Below are the code and all the weights of a small trained network. Each question names an input and a target symbol and asks about switching units off, where a switched-off unit gives its printed mean instead of its output.

import numpy as np


def w(rows, s, z=0):
    codes = np.array(rows[::2]) - 128.0
    scale = np.full(codes.shape[1], s)
    scale[-1] = z or s
    return codes * scale


def f(y):
    return y / 2 * (1 + np.tanh(0.7978845608 * (y + 0.044715 * y**3)))


def softmax(a):
    e = np.exp(a - a.max(-1, keepdims=True))
    return e / e.sum(-1, keepdims=True)


def log_softmax(a):
    a = a - a.max(-1, keepdims=True)
    return a - np.log(np.exp(a).sum(-1, keepdims=True))


def net(x, mask):
    ids = ['αγζηθλμξπστφω'.index(c) for c in x.split()]
    T = len(ids)
    res = E[ids] + P[:T]
    u = 0
    for l in range(3):
        q, k, v = (res @ M[l].T for M in (Q, K, V))
        z = softmax(np.where(np.tri(T) > 0, q @ k.T / 2**0.5, -1e9)) @ v
        res = res + np.where(mask[u], z, O[l][:, -1]) @ O[l][:, :-1]
        u += 1
        y = f(res @ A[l][:, :-1].T + A[l][:, -1])
        res = res + np.where(mask[u : u + 4], y, B[l][:, -1]) @ B[l][:, :-1]
        u += 4
    return log_softmax(res[-1] @ U[:, :-1].T + U[:, -1])


Q, K, V, O, A, B = {}, {}, {}, {}, {}, {}
E = w([
[34,44,119,168,194,193,132],'α',
[81,196,121,181,205,91,211],'γ',
[121,69,96,108,125,157,90],'ζ',
[157,153,135,131,98,91,228],'η',
[124,133,75,78,145,142,195],'θ',
[171,140,164,26,185,73,186],'λ',
[98,92,127,152,148,137,228],'μ',
[141,136,101,85,157,118,98],'ξ',
[148,44,151,103,123,128,89],'π',
[128,125,155,107,164,114,149],'σ',
[140,113,237,93,231,63,150],'τ',
[177,145,111,165,58,62,149],'φ',
[136,3,204,132,127,126,187],'ω',
],0.014)
P = w([
[140,83,94,121,100,112,130],'0',
[105,126,126,79,109,106,109],'1',
[151,166,137,144,193,101,117],'2',
[113,108,241,89,122,221,27],'3',
[139,151,136,100,62,20,121],'4',
[184,152,127,139,185,100,145],'5',
[88,117,225,131,109,232,74],'6',
[60,149,113,109,96,52,90],'7',
[167,175,113,165,180,138,134],'8',
[74,126,205,146,86,237,95],'9',
[23,160,107,119,100,41,77],'10',
[175,164,115,154,195,157,144],'11',
[83,128,190,131,75,247,94],'12',
],0.012)
Q[0] = w([
[62,94,97,81,170,1,215],'0.h0',
[249,227,179,98,180,185,186],'0.h0',
],0.0057)
K[0] = w([
[129,2,16,96,146,65,150],'0.h0',
[217,154,111,122,167,147,158],'0.h0',
],0.0081)
V[0] = w([
[163,195,37,251,90,192,113],'0.h0',
[2,149,116,102,69,73,65],'0.h0',
],0.0061)
O[0] = w([
[168,84,88,83,101,203,149,3],'0.h0',
[236,73,155,117,104,2,207,95],'0.h0',
],0.006,0.0042)
A[0] = w([
[121,231,165,102,175,125,154,94],'0.n0',
[176,144,73,235,243,135,99,5],'0.n1',
[112,198,208,96,36,113,131,151],'0.n2',
[164,60,1,168,128,95,198,109],'0.n3',
],0.0088,0.0021)
B[0] = w([
[139,75,60,103,2,195,198,251],'0.n0',
[193,98,229,4,247,64,147,219],'0.n1',
[52,78,120,97,215,209,89,195],'0.n2',
[83,209,124,201,127,140,37,215],'0.n3',
],0.0094,0.003)
Q[1] = w([
[214,118,105,161,143,93,142],'1.h0',
[121,135,156,144,134,248,89],'1.h0',
],0.017)
K[1] = w([
[212,189,185,109,183,217,157],'1.h0',
[9,179,191,37,85,67,126],'1.h0',
],0.012)
V[1] = w([
[161,255,67,191,240,114,145],'1.h0',
[195,118,99,185,181,152,116],'1.h0',
],0.011)
O[1] = w([
[103,254,207,133,178,147,108,252],'1.h0',
[98,158,119,99,126,202,132,15],'1.h0',
],0.0082,0.0029)
A[1] = w([
[144,183,170,135,175,170,128,86],'1.n0',
[113,108,209,69,64,76,147,71],'1.n1',
[178,195,117,104,120,109,172,15],'1.n2',
[254,185,159,71,66,105,162,4],'1.n3',
],0.0098,0.003)
B[1] = w([
[113,85,38,230,148,83,74,253],'1.n0',
[98,177,65,191,122,136,144,164],'1.n1',
[158,152,80,5,22,181,214,167],'1.n2',
[178,59,178,185,42,64,102,158],'1.n3',
],0.012,0.0054)
Q[2] = w([
[6,78,158,127,42,235,88],'2.h0',
[95,155,115,129,132,57,147],'2.h0',
],0.023)
K[2] = w([
[6,143,134,97,88,47,120],'2.h0',
[135,164,108,207,123,145,142],'2.h0',
],0.022)
V[2] = w([
[116,162,53,59,140,110,124],'2.h0',
[120,142,129,156,149,126,250],'2.h0',
],0.02)
O[2] = w([
[171,188,108,161,135,83,249,192],'2.h0',
[106,119,63,157,149,164,75,254],'2.h0',
],0.014,0.0065)
A[2] = w([
[104,121,180,156,160,125,137,255],'2.n0',
[85,158,246,80,120,184,133,99],'2.n1',
[75,178,105,119,183,74,107,110],'2.n2',
[130,170,248,73,162,121,161,90],'2.n3',
],0.014,0.0078)
B[2] = w([
[150,145,51,37,117,140,81,239],'2.n0',
[117,162,173,143,142,3,116,176],'2.n1',
[127,109,178,133,125,149,188,248],'2.n2',
[201,85,106,217,114,211,100,185],'2.n3',
],0.014,0.012)
U = w([
[128,83,121,122,117,123,133,155],'α',
[150,229,58,42,148,137,146,100],'γ',
[77,142,96,104,77,166,132,184],'ζ',
[153,135,117,108,124,195,126,121],'η',
[131,91,100,55,169,143,146,155],'θ',
[75,45,105,150,103,132,128,107],'λ',
[110,74,105,41,53,146,170,174],'μ',
[153,156,93,155,175,112,75,38],'ξ',
[86,66,91,130,108,115,141,143],'π',
[101,77,31,145,118,70,129,2],'σ',
[89,171,101,118,119,72,92,213],'τ',
[83,129,99,207,254,130,105,59],'φ',
[80,220,83,97,112,230,68,216],'ω',
],0.0063,0.0043)

Each question gives the input, a string of symbols that net reads in full, and the target symbol t.
The units are the heads (2 rows each of Q, K, V and O) and the neurons (one row each of A and B). Each row of codes is followed by its name. A weight is (code - 128) times the scale printed after its matrix; where a second scale follows, it is the last column's (O, A, B and U).
mask holds one flag per unit, layer by layer, with each layer's heads first. A switched-off unit (its flag False) gives its mean, the last column of its rows in O or B, instead of its output. The means were averaged over made-up inputs and are rounded, as every weight is.
A unit's drop is (log p(t) with every unit on - log p(t) with that unit switched off) / (log p(t) with every unit on - log p(t) with every unit switched off).
The circuit of an input: a set's keep is (log p(t) with only the set's units on - log p(t) with every unit switched off) / (log p(t) with every unit on - log p(t) with every unit switched off). Starting from the 12 units with the biggest drops (on a tie, the unit counted first), units are removed one at a time, each time the one whose removal leaves the highest keep (on an exact tie, the one counted first), for as long as the keep stays at least 0.8.
units of the circuit, in order: the units of the circuit, biggest drop first
top k neurons: the k neurons with the biggest drops, biggest first
top k neurons in layer l: the k neurons of layer l with the biggest drops, biggest first
input θ θ γ μ γ μ α, target φ: top 2 neurons in layer 1 => 1.n2, 1.n3
input ω λ μ μ μ α ξ ω ω μ, target λ: units of the circuit, in order => 1.h0, 2.n0
input λ γ φ μ π λ λ α μ μ ξ α τ, target η: units of the circuit, in order => 2.n3, 2.h0
input ω γ μ μ μ σ ξ ω μ γ μ μ, target φ: units of the circuit, in order => 0.n1, 1.n0, 1.h0
input μ γ θ θ γ θ, target γ: units of the circuit, in order => 1.n2, 2.h0
input ω λ μ μ τ, target σ: units of the circuit, in order => 1.h0, 0.n1
input θ ξ μ ξ, target η: units of the circuit, in order => 2.n3, 2.h0
input μ μ μ α θ μ π η α, target θ: units of the circuit, in order => 0.n1, 2.n0, 2.n2
input μ θ ζ γ π μ γ ω, target τ: top 3 neurons => 0.n0, 0.n3, 1.n0
input μ μ μ λ, target ω: units of the circuit, in order => 2.h0, 2.n2, 0.n0, 0.n1
input λ σ τ, target λ: top 2 neurons in layer 0 => 0.n0, 0.n1
input λ η ξ π α μ λ, target τ: units of the circuit, in order => 2.n1, 2.h0
input μ ω μ μ η, target τ: top 3 neurons in layer 0 => 0.n0, 0.n3, 0.n2
input μ θ γ μ η ξ μ θ μ, target φ: units of the circuit, in order => 1.n0, 0.n1, 1.h0
input μ γ μ γ, target φ: units of the circuit, in order => 2.h0, 0.n0, 2.n0, 1.n3
input ζ λ μ γ γ μ η μ ζ γ μ λ η, target ω: top 2 neurons => 0.n2, 1.n2
input θ θ γ, target σ: top 3 neurons => 1.n3, 0.n1, 1.n2
input μ θ μ ξ π π μ ξ γ π γ γ, target σ: top 3 neurons in layer 1 => 1.n3, 1.n0, 1.n2
input α μ ω θ θ θ φ π θ λ α μ π, target τ: top 2 neurons => 0.n0, 2.n1
input μ λ μ η θ, target τ: top 4 neurons => 0.n3, 0.n0, 2.n1, 1.n0
input μ μ μ γ γ, target τ: top 4 neurons => 0.n3, 0.n0, 2.n1, 1.n0
input γ μ μ μ θ μ μ μ α α γ, target γ: top 4 neurons => 1.n0, 0.n3, 1.n2, 0.n2
